Below is a small trained network, with its code and all its weights. Each question gives an input and a class and asks what happens when units are switched off, that is, made to give their printed mean instead of their output.

import numpy as np


def w(rows, s, z=0):
    codes = np.array(rows[::2]) - 128.0
    scale = np.full(codes.shape[1], s)
    scale[-1] = z or s
    return codes * scale


def f(y):
    return y / 2 * (1 + np.tanh(0.7978845608 * (y + 0.044715 * y**3)))


def log_softmax(a):
    a = a - a.max(-1, keepdims=True)
    return a - np.log(np.exp(a).sum(-1, keepdims=True))


def net(x, mask):
    res = np.array(x, float).reshape(1, 6) / 4 @ E
    y = f(res @ A[0][:, :-1].T + A[0][:, -1])
    res = res + np.where(mask, y, B[0][:, -1]) @ B[0][:, :-1]
    return log_softmax(res[-1] @ U[:, :-1].T + U[:, -1])


A, B = {}, {}
E = w([
[82,126,48],'x0',
[128,128,128],'x1',
[45,123,140],'x2',
[129,129,128],'x3',
[119,7,119],'x4',
[127,128,127],'x5',
],0.015)
A[0] = w([
[96,184,114,121],'N1',
[59,174,141,98],'N2',
[92,127,211,113],'N3',
[162,196,128,215],'N4',
[169,200,140,31],'N5',
[113,115,108,151],'N6',
[161,221,125,108],'N7',
[154,94,115,135],'N8',
[78,75,100,238],'N9',
[145,119,4,59],'N10',
[145,67,194,111],'N11',
[134,118,130,81],'N12',
[156,97,181,162],'N13',
[73,116,88,58],'N14',
[92,205,83,114],'N15',
[88,127,239,111],'N16',
[164,180,122,195],'N17',
[114,67,76,36],'N18',
[94,66,110,240],'N19',
[76,179,26,134],'N20',
[106,57,115,16],'N21',
[70,91,171,115],'N22',
[159,181,145,52],'N23',
[184,162,146,23],'N24',
[135,105,158,131],'N25',
[75,89,92,2],'N26',
[196,142,45,84],'N27',
[192,54,144,113],'N28',
[154,75,135,116],'N29',
],0.016,0.0084)
B[0] = w([
[176,233,200,181],'N1',
[212,221,138,179],'N2',
[25,86,62,181],'N3',
[14,146,99,234],'N4',
[175,48,98,189],'N5',
[133,122,118,153],'N6',
[80,22,69,227],'N7',
[156,166,178,161],'N8',
[141,97,112,246],'N9',
[70,58,81,184],'N10',
[199,174,112,201],'N11',
[163,143,140,122],'N12',
[195,106,101,192],'N13',
[118,177,143,164],'N14',
[206,186,177,202],'N15',
[22,64,86,202],'N16',
[2,115,120,209],'N17',
[57,130,122,180],'N18',
[167,92,113,246],'N19',
[149,183,178,218],'N20',
[55,134,130,184],'N21',
[72,105,131,189],'N22',
[154,93,107,172],'N23',
[202,61,123,162],'N24',
[145,122,132,155],'N25',
[70,203,132,166],'N26',
[12,102,83,171],'N27',
[237,160,146,209],'N28',
[164,159,157,179],'N29',
],0.0082,0.014)
U = w([
[110,2,59,218],'0',
[7,103,129,182],'1',
[200,148,215,6],'2',
],0.0086,0.0021)

Each question gives the input, the list of numbers given to net, and the class t.
The units are the neurons (one row each of A and B). Each row of codes is followed by its name. A weight is (code - 128) times the scale printed after its matrix; where a second scale follows, it is the last column's (A, B and U).
mask holds one flag per neuron, in row order. A switched-off neuron (its flag False) gives its mean, the last column of its row in B, instead of its output. The means were averaged over made-up inputs and are rounded, as every weight is.
A unit's drop is (log p(t) with every unit on - log p(t) with that unit switched off) / (log p(t) with every unit on - log p(t) with every unit switched off).
The circuit of an input: a set's keep is (log p(t) with only the set's units on - log p(t) with every unit switched off) / (log p(t) with every unit on - log p(t) with every unit switched off). Starting from the 12 units with the biggest drops (on a tie, the unit counted first), units are removed one at a time, each time the one whose removal leaves the highest keep (on an exact tie, the one counted first), for as long as the keep stays at least 0.8.
units of the circuit, in order: the units of the circuit, biggest drop first
k most important neurons: the k neurons with the biggest drops, biggest first
drop when u is switched off: that unit's drop, to one decimal
input [6,8,4,-8,5,-1], class 1: units of the circuit, in order : [N26]
input [6,-8,1,3,5,0], class 1: 2 most important neurons : [N26; N18]
input [-6,-4,8,4,1,-5], class 0: 2 most important neurons : [N4; N17]
input [-2,-1,0,-8,8,1], class 2: 2 most important neurons : [N28; N7]
input [-2,5,-4,8,1,7], class 2: 2 most important neurons : [N7; N16]
input [3,-6,2,-2,8,4], class 1: 2 most important neurons : [N26; N21]
input [-5,-5,-1,-1,-5,-1], class 0: 3 most important neurons : [N5; N7; N24]
input [6,8,2,7,4,6], class 1: drop when N9 is switched off : -0.1
input [5,-5,3,-2,6,0], class 1: drop when N21 is switched off : 0.2
input [-8,-5,-2,-6,-7,6], class 0: drop when N5 is switched off : 0.1
